What can hang from each mark
Z_496: Z_272 Z_324 Z_578 Z_734
Z_592: Z_272 Z_496 Z_734
Z_272: Z_124 Z_496 Z_592
Z_734: Z_451
Z_578: Z_31 Z_272
Z_124: Z_31
Z_397: Z_324 Z_451 Z_789
Z_789: Z_31 Z_324
Z_31: Z_491 Z_578
Z_451: Z_340 Z_397 Z_734
Z_340: Z_324 Z_491
Z_324: Z_124 Z_340 Z_491 Z_496
Z_491: Z_31

Each row was made from one small tree. The marks that hang from a mark follow it in brackets, in the order of their numbers. Every link used is in the known rows. Write each row's tree.
Each row is shifted at random along 5 fixed directions that mean nothing.
Known rows
Z_340{Z_324{Z_124 Z_496} Z_491{Z_31{Z_578{Z_272}}}}: [ 173  383  143   89   -7   62 -210  132   34 -124  250   23  -28  104
  279   82  -21  201 -220  452   29  -76  191  -62 -108  -21   82   71
  565  325  144  -83 -120  -33 -237  228  155  515 -182  373  197  252
  311 -133 -169]
Z_734{Z_451{Z_340{Z_324{Z_491}}}}: [ -47  370  178   83   -2  -72 -339   47  -67 -226   68 -138   -2  122
  195  222  -22  -15 -116  180  -14 -139  234    8  100   83  199   95
  240  178   54  -46 -212   -1 -187  171   80  116    2  101  -43  219
  289 -226 -146]
Z_491{Z_31{Z_578{Z_272{Z_592}}}}: [  88  149    3   20   54  -48  123  -50   89   35  181  -91   44  124
   55  -78   60   54 -166   13   21   88   49  -30   10   72    8  166
  142  -21   24 -179   84 -155 -187  -65   18  -23  131  111   28   42
   80   29   60]
Z_124{Z_31{Z_491 Z_578{Z_272{Z_496}}}}: [  -5  194   99   78    3  -86  -11 -119  -13  -14   95 -136  -75  146
   83   35  -16  -41 -171    7   95   71  106  -33   77  133   37  158
  132  -35   57  -67   36 -151 -133  -39    1  -31  104    0  -81   95
   29   17  -74]
Z_491{Z_31{Z_578{Z_272{Z_124 Z_496{Z_734{Z_451}} Z_592}}}}: [ -73  388  140 -112 -137 -130 -168 -108  -56 -207   58 -238  -42  -76
  213  161   81   44  -89  261   50   42  217 -218  301  322  214  319
  309  152  140   26  -50   38 -192   76   99  191    8   71  -22  127
  227 -107 -168]
Z_451{Z_340 Z_397 Z_734}: [   7  269    0   27   36 -151   48  -52  -12  -79  141 -169  109  213
  -16   67  124  -30 -153   71  -90   -4  116   37  -22   92  193  108
    7  -20 -133 -303 -140  -18 -225  -57   57  -64  155  232   87   87
  348 -184   86]
Z_789{Z_324{Z_124{Z_31}}}: [ -69  222  142  203   32 -206 -107 -124 -193  -61   70 -100  -28  161
   -9  144  -11 -154 -203   15  -41   -8  178  134  -57   15  106  -25
   85  -41  -67  -74 -117  -87  -56   55   65    4   15   24    8  174
  210 -116 -112]
Z_340{Z_324{Z_124{Z_31} Z_496{Z_578}}}: [  84  366  164  113   62   44 -267  -35  -99  -82   -2  -30  -61   71
  269  286  -73   62 -206  283   -6 -109  163   50   86  182  105  -19
  301  131   60  -73 -242  -61 -207   61  154  229  -10  331   45  173
  196 -191 -272]
Z_31{Z_491 Z_578{Z_272{Z_124 Z_592{Z_496 Z_734}}}}: [ -66  116  -50  217  109  -57  158 -172 -159  117  167   54  304 -230
  123  -76  138 -133 -239   52 -172   94  120  174 -150 -111 -200 -204
  373  -71  -11 -100  205 -193   17 -131  160  -82   26    8  128  -59
  136   58  -35]
Z_578{Z_272{Z_496{Z_324{Z_124 Z_491} Z_734} Z_592}}: [-181  107    2  -68  -12 -307  204 -116   -8  -81  220 -225   77    5
  -20 -158  176 -104  -52 -177   -9  188  171  -71  106   96  119  284
   32 -101  -47  -81  169 -143  -27  -45 -103 -189  172 -290 -107   71
   41   62  149]
Z_578{Z_31{Z_491} Z_272{Z_124 Z_592{Z_496{Z_324 Z_734}}}}: [-153  249   69  -19  -13 -182  -70 -188  -94 -107   16 -178   71 -302
  224  113   76  -58  -82   12  -22  113  151  -66  263  256   46  169
  187    9  137   52  107  -71  -97  -34   63 -150  106  -61  -95   37
   57  -16  -78]
Z_451{Z_340{Z_491} Z_397{Z_324{Z_124 Z_496{Z_578}} Z_789}}: [ -18  394  153  231   87  -65 -373   17 -113 -225   33  -23  -27  222
   46  306 -123  -46 -210  225    1 -209  234  137 -115   12  200  -25
  239  160  -11 -122 -383   22 -233  183  127  242  -35  310   60  280
  340 -295 -186]
Z_496{Z_272{Z_124 Z_592} Z_578 Z_734}: [-247  176  -43  -92  -50 -255   57  -82  -76 -134  201 -147  253 -294
   83 -106  196 -127   14   -4  -73  130  325  -58  145   88   75  151
  318   44   19   34  178  -97   24  -33    5    8   58 -349  -42   62
  133  -24   -5]
Z_272{Z_124 Z_496 Z_592{Z_734}}: [-128  158  -51  -99  -50 -222  234 -115  -76   43  198 -167  254 -211
  124 -117  244  -85  -64  -19 -150  138  147  -19  110  112   43   68
  192  -66  -79 -112  197 -118    4 -145   51 -143  132 -166   81  -89
  171   -1   71]
Z_789{Z_31 Z_324{Z_124 Z_491}}: [ -84  232  143  387   88 -242 -112 -196 -342  -38   59  -26   43  139
  -98  163    6 -238 -308   69 -134  -23  164  257 -251 -132   50 -231
  143  -61 -124 -112 -127  -69   -1   85  168   12  -86  103  128  150
  322 -107 -148]
Z_734{Z_451{Z_397{Z_324{Z_340}}}}: [ 150  266    7   73   85   40 -235  119  182  -23  103  -57   45  149
  256   83  -98   81 -117  -17   79 -145  101   91  -21   50   43   19
  165   57   27 -167 -201 -179 -247  -14   13  -40  162  162    0   37
   29 -101    2]
Z_734{Z_451{Z_397{Z_324{Z_340 Z_491 Z_496} Z_789}}}: [ -62  374  181  182    1 -154 -265  -96 -191 -162    0 -125  -26  197
   71  283  -42 -128 -194  159  -73 -120  183  123  -38   92  218  -34
  108    9  -61 -131 -307   46 -164   91  133   41   24  181   27  187
  343 -253 -188]
Z_397{Z_324{Z_124 Z_340 Z_491{Z_31} Z_496} Z_451 Z_789}: [-230  267  297  426   74 -266 -315 -106 -349 -307   41  -71 -198  538
 -269  270 -134 -304 -279   71    5 -193  293  229 -275 -172  277  -14
  118   -8 -150  -67 -414   39  -44  324   32  207 -116  -22  -74  440
  366 -228 -222]
Z_578{Z_31{Z_491} Z_272{Z_124 Z_496 Z_592}}: [ -66  174  -10   93   66 -143  160 -212 -137  100   95  -35  235 -351
  184  -18  140  -91 -198   25 -164  149   46   80   15   53 -116  -95
  225  -86   31  -86  256 -126  -44 -143  171 -219   78   56  121 -106
  109   41   -7]
Z_496{Z_272{Z_592} Z_324{Z_124 Z_340 Z_491} Z_734}: [  59  125  -57   30   77  -93  122  -14   85   94  199  -86  137  -57
  256 -100  126   24  -70  -98  -78   91   77   52   40   68  -28   12
  145  -60    4 -140   97 -238  -62 -136  -38 -168  172  -13   -6  -51
  -34   48   87]
Z_578{Z_272{Z_592{Z_496{Z_734}}}}: [-191  188  -21  130  108 -119  -19 -155 -174  -74   86  -18  252 -206
   81   34  121 -173 -176   17 -121   16  240  138  -15  -26  -32  -66
  298  -19  -45  -48   42 -118   -7  -45  123  -64   54  -93   13   49
  156  -69  -64]
Z_397{Z_324{Z_124} Z_789}: [   9  215   67   26  -56 -205  -68   86   86 -115  236 -142  -57  313
  -81  -27  -47   -7 -103  -57  119   -8  180    5 -132   12  182  191
  110   34  -52 -126 -168 -109 -170  112  -82  120   54  -42    8  214
  162  -50   59]
Z_592{Z_272{Z_124 Z_496{Z_578{Z_31}}} Z_734{Z_451}}: [-198  158  -54   59   95 -122  -37 -127 -188  -15   61  -27  383 -414
  204   45  167 -157  -91   12 -223   10  225  136  134   55  -85 -153
  344   20    1  -22  133 -139   40 -113  139 -119   75 -175    5  -61
  147  -79  -95]
Z_491{Z_31{Z_578{Z_272{Z_124 Z_496{Z_734{Z_451}}}}}}: [  39   75  -45   54  131  -21   21   46  174    0  212  -42   98   61
   94 -143   -3   39 -113 -126   97   18  123   14    9  -36  -68  169
  232   23   66 -105  103 -261 -128  -25  -68  -45  149 -100  -64   40
  -81   80  102]
Z_397{Z_789{Z_31{Z_578} Z_324{Z_340 Z_491}}}: [  -8  177  101  349   49 -212   44 -176 -232   56  127  -29   57  250
 -173   39   10 -210 -301   10 -123   54   81  236 -335 -134   15 -204
   75 -140 -140 -201  -58  -82  -56   -7  138  -49  -20  108  167   87
  304  -31  -61]
Z_324{Z_491{Z_31} Z_496{Z_578 Z_734}}: [ -45  138   19   53  -28 -235  248  -72  -83  -13  306 -107  120  122
  -18 -180  194  -81 -136  117 -133  151  162  -10 -123  -41   99   77
  205  -30  -81 -207  153  -72  -32  -21   28   71    9  -73   98   95
  269  -13   36]
Z_340{Z_324{Z_124{Z_31{Z_491 Z_578{Z_272{Z_592}}}}}}: [  49  190   42   21 -107 -222  281  -12  -86   91  405  -53  194  -27
   75 -215  228   -3 -177  205 -177  209  130   -6 -222 -116  -10  -56
  356   47  -41 -154  265  -92  -12  -10  118  178 -116   31  276   79
  350    7   47]
Z_496{Z_324 Z_734{Z_451{Z_340}}}: [-155  146   51  -26    3 -223  -62   -1   46 -164  157 -241   83   95
   39  -22   64 -101   21 -187    0   37  228  -15  165  106  156  261
   -4  -12    2  -54   13 -108  -91   17 -125 -195  202 -275 -206  149
   72  -86   93]
Z_789{Z_31{Z_491 Z_578{Z_272}} Z_324{Z_124 Z_340}}: [ 116  182   67    3 -190 -326  230  -48  103    4  367 -260 -152  385
  -85 -245  104   43 -163  -17  137  262   36 -169 -173   52  160  301
   64  -59  -18 -193  128 -134 -151   28  -89   57   19  -30   96   87
  143  187  166]
Z_491{Z_31{Z_578{Z_272{Z_124}}}}: [  29   64   20   74  108 -117  174  -76   51   31  181  -99   32  182
  -66  -98   46  -17 -162 -113    6  109   44   25   -8   21    5  178
   29  -87  -11 -188  113 -177 -141  -53  -40 -124  168    6  -40   85
   66   50  107]
Z_272{Z_496{Z_324{Z_340 Z_491} Z_578{Z_31} Z_734}}: [-181  187   66  100   36 -188  -69 -108 -114  -98  104 -107  142 -154
  119   22   76 -139  -76    7  -88   73  231   34   92   59   35   37
  215   12   67   11  100  -97  -25    4   43  -71   55 -194  -85   89
   89  -49  -82]
Z_592{Z_272{Z_124} Z_496 Z_734}: [-251  240   70   89  181   14 -465  -97 -116 -279 -175 -116   17  -82
  195  361  -87 -109  -73  -72   94 -222  310   84  380  248   94  149
  234  101   77  100 -311 -152  -95   63  -22  -35  176 -146 -347  178
  -23 -172 -238]
Z_324{Z_124 Z_340{Z_491}}: [  60   81   39   10  -12 -302  419  -23   22   79  384 -189   36  347
 -118 -255  214  -30 -134  -79 -132  213   15    3 -169  -59  141  143
  -89 -133 -156 -325  190 -112  -76  -31  -80 -137  125  -22   72   98
  264   23  239]
Z_491{Z_31{Z_578{Z_272{Z_496{Z_324 Z_734}}}}}: [ -55  183   22   20  -35 -134   -2    6   34  -97  270  -82  123  -31
   68 -120   91   -5 -108   99   21   92  235  -74  -20  -26   19  172
  377  121   90  -26  131 -114  -87   64   25  183  -29 -120   33  140
  143    8    3]
Z_397{Z_789{Z_31 Z_324{Z_124}}}: [ -40  302  134  141  -92 -292  -47 -147 -208  -75  116 -154   -4  181
 -132  118   38 -138 -217   97  -55   60  156   72 -156   59  178   -8
   88  -35 -104 -129 -134   16 -112   56  124   82  -45  107  158  151
  377 -114  -87]
Z_734{Z_451{Z_340{Z_324{Z_496}} Z_397}}: [ -47  305   90  263  185   41 -444  106  -47 -196   72   62  140   60
  193  201 -115  -63 -184  124   -9 -273  296  214 -105 -163   29 -122
  393  196   27  -50 -261 -111 -139  174  110  153  -22   91   -2  212
  192 -249 -147]
Z_340{Z_324{Z_124 Z_491 Z_496{Z_578{Z_31 Z_272} Z_734}}}: [-197  103  108  270  186 -205  -42  -64 -178 -161  185    9   69  108
  -87  -21   10 -182 -188  -34  -63    3  268  173 -159 -192   37   13
  226    7  -41  -55   -4 -142   14  157  -14   42  -16 -180  -88  284
  142  -56  -38]
Z_734{Z_451{Z_340{Z_324}}}: [ 190  250    8  -68   33   53 -137  191  280  -35  186 -126   30  187
  278   -6  -32  182  -58   -9   97  -81   75  -43   85  114   87  183
  152  119   60 -184  -97 -176 -292   -4  -45  -27  185  146  -16   41
   43  -64   89]
Z_789{Z_31{Z_491 Z_578{Z_272{Z_124}}} Z_324{Z_340}}: [ 121  275  110   88 -102 -137  -83  -74   74  -41  135 -200 -190  256
   96   21  -55   56 -186   37  188   94   46 -103  -22  164  116  220
  130   -3   83  -99  -60 -127 -228   33   -1   33   52  123   23   66
   61  107  -24]
Z_789{Z_31{Z_491 Z_578{Z_272{Z_592}}}}: [-184  -55   32  288  190 -266  251 -251 -144   13  150 -108   61  297
 -357 -151   37 -286 -231 -346  -14  142   84  194 -187 -166  -42   76
 -130 -280 -151 -174  168 -217   18  -54  -92 -357  192 -261 -147  120
   26   96  145]
Z_496{Z_272{Z_124} Z_324 Z_734{Z_451{Z_340}}}: [-226  158   -4  212  134 -160  -65 -154 -286  -19   61    8  426 -405
  164  109  158 -255 -106   -7 -338    2  253  271   19  -65  -95 -285
  274  -18  -33  -17  110  -87   86  -82  177 -189   40 -112   44   17
  246 -165  -97]

Write each row's tree
[  20  119  -47  138   80 -207  276   17  -40   76  363  -17  315  106
  -84 -201  202 -100 -174   26 -251   91   99  173 -323 -250   -2 -136
  114  -31 -164 -325  183  -87  -62  -59   85  -85   48   68  231   57
  392 -110  195]  Z_451{Z_340{Z_491} Z_397}
[  71  156   54  163   24 -142   53   37   38  -31  313  -51  -35  310
   25 -132   34   10 -194   60   34   43  143   33 -227 -135   73   92
  248   42  -28 -169    0 -158  -95  111  -28  176  -28   27   83  169
  148   24   43]  Z_789{Z_324{Z_124 Z_340{Z_491{Z_31{Z_578}}} Z_496{Z_272}}}
[-127  196   17  173  210  -17 -365   28  -24 -190   -7  -45  109   81
  130  204  -76  -99 -108 -115   26 -236  255  188   92   13   55   16
  192   76  -14  -56 -279 -188 -109   59  -33  -62  159  -65 -201  157
   36 -181  -69]  Z_592{Z_272 Z_734{Z_451{Z_340 Z_397{Z_324{Z_124}}}}}
[ 109  194 -124  -64    1   38   88  -49    4  189  132  -43  328 -325
  434  -12  199   67 -103  119 -175   52   55   41  142  191 -146 -173
  389   36   31 -147  151 -212  -58 -276  149  -56  113  108  141 -220
  108   -1  -66]  Z_592{Z_272{Z_124{Z_31{Z_491 Z_578}}} Z_496 Z_734{Z_451}}
[ -38  217   37  146   66 -191  -81   13  -42  -90  181  -66  127  171
  -24   14   21 -106 -152  -14  -56  -49  196  138 -155  -86  106  -22
  136    9  -91 -177 -100  -95 -113   42   34    5   54    0   61  126
  234 -137   29]  Z_734{Z_451{Z_340 Z_397{Z_789{Z_324{Z_124 Z_496{Z_578}}}}}}
[-135  312   39  -41   40   23 -439  -21   36 -251  -67 -127   25 -237
  349  248  -71   37  -13   77  160 -110  292  -90  396  323   70  228
  396  209  234  145 -160 -138 -171   48    3   97  105  -97 -242  118
  -70  -93 -230]  Z_592{Z_496{Z_272{Z_124} Z_578{Z_31{Z_491}}} Z_734}
[ -12  155   35   17  -42 -178   69  -47   20    3  227 -151   52    6
  165  -80  111  -23  -58  -19  -22  146  160  -36   64   98   34  117
  189   -5   59  -49  126 -167  -39  -54  -51  -14   75 -119  -51   82
   42   24    7]  Z_496{Z_272 Z_324{Z_124{Z_31{Z_491 Z_578}} Z_340} Z_734}
[-424   24   95  254   99 -375   13 -114 -348 -195  261  -49  234   11
 -225  -97  174 -364 -126  -88 -190   63  409  185 -138 -311   20  -60
  293   37  -88   54  178 -120  245  186  -31   92 -119 -554 -144  332
  280 -101  -52]  Z_592{Z_272 Z_496{Z_324{Z_124{Z_31{Z_578}} Z_340{Z_491}}}}
[  -9  149    3 -125  -37 -141 -100   99  218  -85  189 -206  -31  -13
  252  -71    3   72   70 -164  165   62  191 -131  259  204   92  320
  153   80  136   21   42 -236 -110  -15 -184  -60  180 -258 -192   81
 -136   56   59]  Z_496{Z_272{Z_124{Z_31}} Z_324{Z_491} Z_734}
[   8  104  -51   49  119 -122  226 -169    0  111  112  -65  176 -110
   52  -74  113  -51 -184 -109 -101  163  -11   78    3   92  -71   21
   19 -152  -31 -210  194 -164 -137 -193   73 -307  208   72   51  -82
   46   56  107]  Z_578{Z_31 Z_272{Z_496}}
[-189   23   46   -2  -18 -438  421 -223 -179   24  238 -223  109   87
 -236 -178  239 -231 -118 -203 -172  290   88   31   -5   34  115  157
 -154 -235 -171 -199  283  -85   35 -110  -45 -309  160 -265  -20   85
  247   37  173]  Z_578{Z_272{Z_124{Z_31}}}
[ -52  218   22   28   55  -55 -137  -39   12  -59   71  -74   47 -129
  246   61   -6   -9 -121  -15   86  -18  176   -1  147  108   -5   96
  300   62   89   13   10 -200  -91  -13   22  -14   86  -65  -69   38
  -27    6  -75]  Z_578{Z_272{Z_124{Z_31{Z_491}} Z_592{Z_496}}}
[ 182  108  -82 -109    3 -129  503  -58   72  222  322 -102  196   67
   91 -236  257  102 -134   35 -200  248  -58    1  -87  105   11   28
   44 -138 -138 -368  232 -146 -141 -244   44 -119  175  204  231  -88
  202   43  185]  Z_340{Z_324{Z_124 Z_496{Z_272{Z_592} Z_578}}}
[ -19  263  119  118  -81 -257   41 -129 -176  -39  181 -115  -32  134
   58   23  101  -91 -213  171  -74  111  162   13  -98   57  153   12
  203  -20  -59 -130  -17  -51  -62   30  101  140  -61   62  126  122
  271  -37 -104]  Z_789{Z_324{Z_124{Z_31} Z_340 Z_496{Z_578{Z_272}}}}
